Each row has a class, written after it, and each block has its own classes.
[ -8   7  23   3  -7   0  -2   8  -4  13  24  15  -2   2   8   9  -8  -6
   8  -1   7 -13  -5   3   3   3 -19   5  10   5   1 -21  -3   0  22   1
   3 -14   2  -1   4  -4 -11  17  -4   9   1  -3   0   3] | kiv
[  1   4   2  -2   7   1  -6   4 -14  14  -6  -6   0  -2  -3   4   1  -2
  -3  12  -5  -6  -5  -4   9   6   0  -2  -4  12  -1  -9  -4  -1   9   2
  -5  -3  -1  -8   0   2 -18   9   4  -4   9   1  13   4] | zipem
[ -8  -3  14   4  -4  -2   8   1   1   3  12  12   3   3   0   3  -4  -1
  15  -1  -4  -3   1   9   6   9 -14 -10  -3  -6   4   5   1   2   3   3
  10   0   0  12  -7  -8  -5 -14  11   0  -8   6 -20   9] | zipem
[  6   8  22  -3  12   0  -6  -1 -24  32  10  -9  -4   7  -1  14 -15   2
  10   9   0   5  -8  16  27   7  -5  -1   0  -6   2   1   9  -6   8  10
  -7  -9  10   3  12  -8 -18 -10  30 -14   1  -3   9   1] | zipem
[ -3   4  29  -1  -3 -12  -4   6 -39  15   6  11 -10  -3  10   6 -21   0
   9  23  -8  -3 -24   9   3   2 -42   2  12  -9  -1   5  -3  -7  32  -2
   4  -9  21  -5   5 -19  -2  27  -2  -8  11  17  20  11] | kiv
[ 12   8 -11   9  14  -9  -4  15 -14   8   3   3 -17  10  15  23 -12  -8
   8  12  -1   7 -12   2  15  -9  -8   8   1  -2   4 -12  -7   0  10   8
 -10   0   3   3   9 -16   1  14  -4  -7   1 -11  18   3] | kozo
[  6  -3  11  -2   1 -14 -12  -3 -27  11   2  20  -7  -8  14   8  -9  -7
  16  20  -4 -10 -15 -24  19   2 -11 -12   7   2   3 -39 -15   5  18 -13
  17 -10   0   4   8 -13   1   7 -11  10  17   4   6   5] | kiv
[ 23  -1  10 -10   4 -19   5  -1 -14   9  -8  -4  -2  -3  -6  11   9  12
   3  19  -3  18  13   8  -2  -8  14 -11 -17  -1  -2  -9   3   2  -6  12
   4   2   4  -5   4  -3  -4  -9  13   0   7 -11   4   5] | zipem
[ -3   3  23   0   1 -19  -4   7 -13  21   1   3  -3  -3  13  15  -7  -4
   8  13  -4   0 -11   1   4   1  -8  -7  -7  -4   1 -39  -4   5   9   0
   5  -9   7  -1 -11  -9  -4  25 -13  -7   5   3   3   8] | kiv
[-12   3  26   1   0 -20  -9  -1 -10  16   6  17   0   5  11  12  -3   3
   6   5   0 -15 -10  -7   4  -4 -20   5  17   0   1  -4  14   0   6   4
   2  -2  29   2  -8  -2  -8  33 -24  14   2   4   2   1] | kiv
[  0   0   1  -3   0  -8   0   2 -52   0  -2  11  -7   3  11   8 -11 -18
   5  10   3  -4 -33   2   5  -7 -21  -2  -2  -4   1 -18  -8  11  13  -4
  -6 -12  -4   3   8 -10 -10  17   0  -6  15   6  12  11] | kiv
[ -2  -5  34 -13  -4 -17   6  22 -18  24   5  16   5   6   8   6  -8  -1
  16  13 -12  -9  -5   1   7   6 -36  -3   7   4   3 -33   3  -3  15  -2
  12 -12   5  -2  -5 -12  -7  25 -20  11   9   2 -11  15] | kiv
[  2   1   9  -3   2  -2  -3   8 -19  18  -7   0  -2  -1   9  12  -3   0
   6  18 -13   0  -5   5  12   8  -6  -6  -1   3   4 -18  -9   4   7   4
   9   4   2  -6  -5  -3  -6  18  -6  -2  11  -2  13  10] | kozo
[ -9   6  14   0  -4  -6   0  -3 -12  10   1  18  -8  -2   5   4  -5  -3
  16   8  -2 -14 -11   6   6   9   0 -17  -1  -3   0   2  -7   1  16   2
   7   8   7  -2  -7  -8  -6  10 -12   6   9   0   4   3] | kozo
[ 14  16  24  10  13 -23  -2  -3 -33  19   2   8  -9  15  19  41  -7  -5
  11  28   2   6 -16   6  11  -6   8  -6   9   1   5  -4  -2  -7  22   8
  -6  -4   3   4   4 -24 -14  20   4  13  10 -10  16   6] | kozo
[ -5   2  10   0   7 -10  -1   3   4  13   8   5  12   0   9   4  -7  -7
   5   1  -2  -8   3  -2   0  -9 -12  18   2   0  -2 -26   7   6   1 -11
   4 -14  -2   2 -25   8  -9   6  -7  16   3  -1  -6   7] | kiv
[  7   0   0  -7  -3   1   9  15   4   1   5  12 -12  -6 -10   9  10   4
  19  11 -19  15   7  10   5  -4 -12  -3 -17   2  -1  -1   0   3   8   4
  -3  11  -4 -11  -6 -21   7 -15   4  -7   5  -7   4  -7] | kozo
[ -5   3  22   1   3  -1  -2  -9 -15  13   1  16   4  -4  12  14  -6  -2
   8  10  -4 -11 -14   4   1  -4 -13  -1   8  -5   1 -26  -5   3  19  -6
   8  -6   4   4   0  -5 -11  12  -7   3  20  -2   5   5] | kiv
[-17 -11  33  -4 -16  -7   2   1  20  16  -6  -1  17  -5  -1  -1   6   1
 -12 -11  -2 -20  13   0   2  14 -23  -9   4   2   2 -27  -1   0   5 -14
  49  -5   0   0 -13   4  -1   9 -29   4  11   2 -11  14] | kiv
[ 10   7  -7   2   4  21  -2   1 -17   7   6 -13  -4  -3   7   9   5   6
  -7  10  -3  -4  -2   2   3   3  24   5 -19  -6   1 -43 -11  -4  -6  -6
   4   4  -2  -2  10  -9  16  -7 -10 -11  -1  13   5   0] | zipem
[-16  -7   3  -4  -1 -23  -4   3 -16   7   2  15   1 -10   9   7  -3 -12
  -4  13  -2  -1  -9   3   5   5  14 -14  -6   1   6 -32  -6  11   8  -6
   9  -5  -4   6   7 -21   3   2 -16  -4   5  -5  -2   7] | kiv
[  0   2  -6   6  13   0  -4   8  -6  10  -2  10   2   2   3   4   1 -13
   7  11  -9   0  -6   3   8   0  -2   1   4   3  -3   6   5   2   8   8
  -8   4   7 -17  -3  -5 -16  13   7   0   2   2  15   2] | kozo

Next block, with new classes.
[  5 -19   2  -3  -3  -1  -2   0  -7  -2   0  -6  -5   3  -2   0  -7  -1
  -1   3   3 -10  -2   4   1   4  -1  -1   0  -4   1  -4   1  -2   5   1
   3  -2   1   3   7   0  -6  -3  13  -9  -4   5 -10   1] | kanir
[ 14   1   2  -6  -1  -8  -1   5  -6   2  -2  -7   0   1  -3  -1  -5  18
  -1  -1   2 -11  18  -5   0   4  21   7  -2   5  -6  -4  -3   0  -2  -1
   0   1  -1  -3  -1  -1  -3  -4  -6  -8   1   7   6   0] | rimi
[ 24   2   2  -2  12   9   2   7  12   7   2  -1   0   0   3   6 -23  14
  -1   0  -3  10  10  -9   3   0  14  -3  -3   6   0   6  -6   4   2  -5
  -6   2   1 -15  -7  -1   4  -5 -23  16  16   2  26  -1] | kanir
[-21 -23   0 -10   1   1  -1   6   2   3   1  17   2   9 -11   4  -1 -28
   1   1   4 -29 -32  13   2  -3 -12  20   5  -8  17  -9   7  -4  -6   6
  -6  -5   0  19  11   3 -14   1  25   1  -1   2 -16   1] | kanir
[ -2   2   2   0  -1  -9   0   0  -7  -1  -1  -2  -1   3  -5  -3   4   3
  -1  -2   3 -15   9  -2  -1   1   3   5   3   0   2  -4   1  -1  -3   1
   1  -1  -1   3   8   0  -4  -2  11 -13  -3  -4 -10   0] | rimi
[  6  -3   1  -8  -1  -4  -1   5  -3   2  -1   3  -1   1  -5  -1  -4   4
  -1   0   3 -15   2   1   0   2   9  13   1  -1   2  -6   0  -3  -4   0
  -2   0  -3   7   2   0  -5  -2   6  -3   3   3  -3   0] | rimi
[ -7 -16  -9   0  -8   4  -3  -3 -11  -6   0  -9   5  -6   4  -3  10   1
  -2   8   0  13 -15   3   2   2   1  -8  -3  -1 -13  -2   4   0   4   3
  10   3   1  -1  -4  -1   0   3   8  -6 -15  17  -1   2] | kanir
[ -1 -14  -4 -13   0   9  -5  11   2   5   0   8  11  -9  -1   5  -7   2
  -5   7   0   1 -17  -2   6  -3  16  17  -1   3  -5  -6   0  -1  -3   0
   1   4   0  -1  -6   1  -1   2  -6  13   5  21  19  -2] | kanir
[ 21   6  -1  -6   1  -2   2   4   3   3   1   1  -3  -4  -1   0 -12  17
  -1  -3  -2   2  16  -5  -1   2  10   2   0   0  -2  -1  -4  -3  -3  -6
  -6   0   2  -2  -5  -2   6  -4 -13  12  11  -2   4  -2] | rimi
[-19  -6  -2  -9  -5  -5  -1   6  -6   0  -2  10   9   0  -6  -1  12  -7
  -4   2   1 -11 -17   2   2  -2   3  18   5  -2  -1  -8   5  -3  -8   4
   2   2   0  10   1   0  -6   6  11  -3  -4   8  -3  -1] | rimi
[  3   5   2  -4  -1  -8  -1   2  -3   1  -2   0   1   0  -2  -2   1  15
  -1  -3   0 -10  11  -4  -3   2  15   8  -1   4  -2   1  -1   4  -2  -1
   1   0   1  -1   2  -1  -2  -1   0  -9   0   2   1   0] | rimi
[ 16 -26   1  -6   5   8  -1   8   2   3   1  -1  -2   1  -2   3 -19  -4
  -2   7   2  -5 -10   4   3   0   2   0  -1  -2   2  -3  -1   0   4   1
  -1   0  -1   5   4   0  -7  -5   3   6   6  10   4   2] | kanir
[-19   9  -2   3  -6  -6   0   0  -6  -2  -1   1   5  -1  -2  -1  17  -5
  -1   0   2  -1  -3   0  -2  -1  -1   7   1   1  -1  -3   3  -2  -5   2
   3   0  -1   3   0   0   1   6   8  -7  -8  -1  -6   0] | rimi
[  4  10   0   5  -5 -10   1  -2 -12  -5  -2 -10   0  -2   2  -6  11  16
  -1  -1  -1  -2  19  -4  -2   5  11  -2  -2   2  -8  -3  -1  -1  -1  -2
   3  -1  -1  -3   0  -1   0  -1   3 -17  -8   1  -5  -1] | rimi
[ -8  -2  -5  -3  -9  -5   0   3 -10  -2   0   0   8  -3  -2  -4  13   2
  -3   4  -1   5  -4  -2   2  -1   5   7   0   0  -7  -5   2  -2  -5   3
   6   5  -1   2  -3  -1   0   3   6  -5  -9  11  -2   0] | rimi
[  9 -13  -1   0  -1   3   0  -3  -4  -1   0  -5  -2   0   0   0  -6   0
  -1   3   1   6  -5   3   1   1  -5  -9  -1  -4  -2   1   1  -1   5   1
   4  -1   0   1   1  -1  -1  -4   3   0  -1   5  -4   1] | kanir
[  0 -15  -6  -2 -11   2  -1   1 -13  -2  -1  -8  12  -5   2  -4   8   3
  -3   8   0  14  -8  -2   2   2   6  -1  -3  -1 -16  -8   2  -1   5   3
   9   2   0  -1  -5  -1   1   8   4  -3 -13  18   2   2] | rimi
[-12  -2  -8  -4  -9   0  -3   0  -7  -2   1   1   8  -6  -1  -5  11   4
  -1   7  -2   9 -15   1   2   0   6   4  -1  -3  -9  -3   2  -2  -2   0
   4   3  -2   1  -7   0   3   4   1   1  -9  12  -1  -1] | kanir
[ 15   4   1   5   2   0   0   2   2   1   3  -9  -2  -1   4   0  -6  10
   2   0  -1   9  15  -5   0   3   5  -9  -1   3  -3   5  -3   1   4  -2
  -1  -1   0  -9  -2  -1   5  -2 -12   1   3  -1   7  -1] | rimi
[  3  -1  -2  -4   3   3   0   2   3   3   1   4   0   0   0   2  -6   0
   0   0  -1   4  -4   0   0  -2   1   2   0  -1   1   1  -2   1  -1   1
  -3   2   0   0  -2  -1   1  -1 -10  10   5   0   4   0] | kanir
[ 12 -33  -4 -11  -3  16  -5   5  -7  -1   3  -3   2   1   0   3 -19 -13
  -4  13   2   0 -33   8   9   0  -5   3  -2  -8  -8  -7   5  -3   5   5
   7   1  -2  13   3   4 -12  -3  16  10  -4  28  -1   3] | kanir
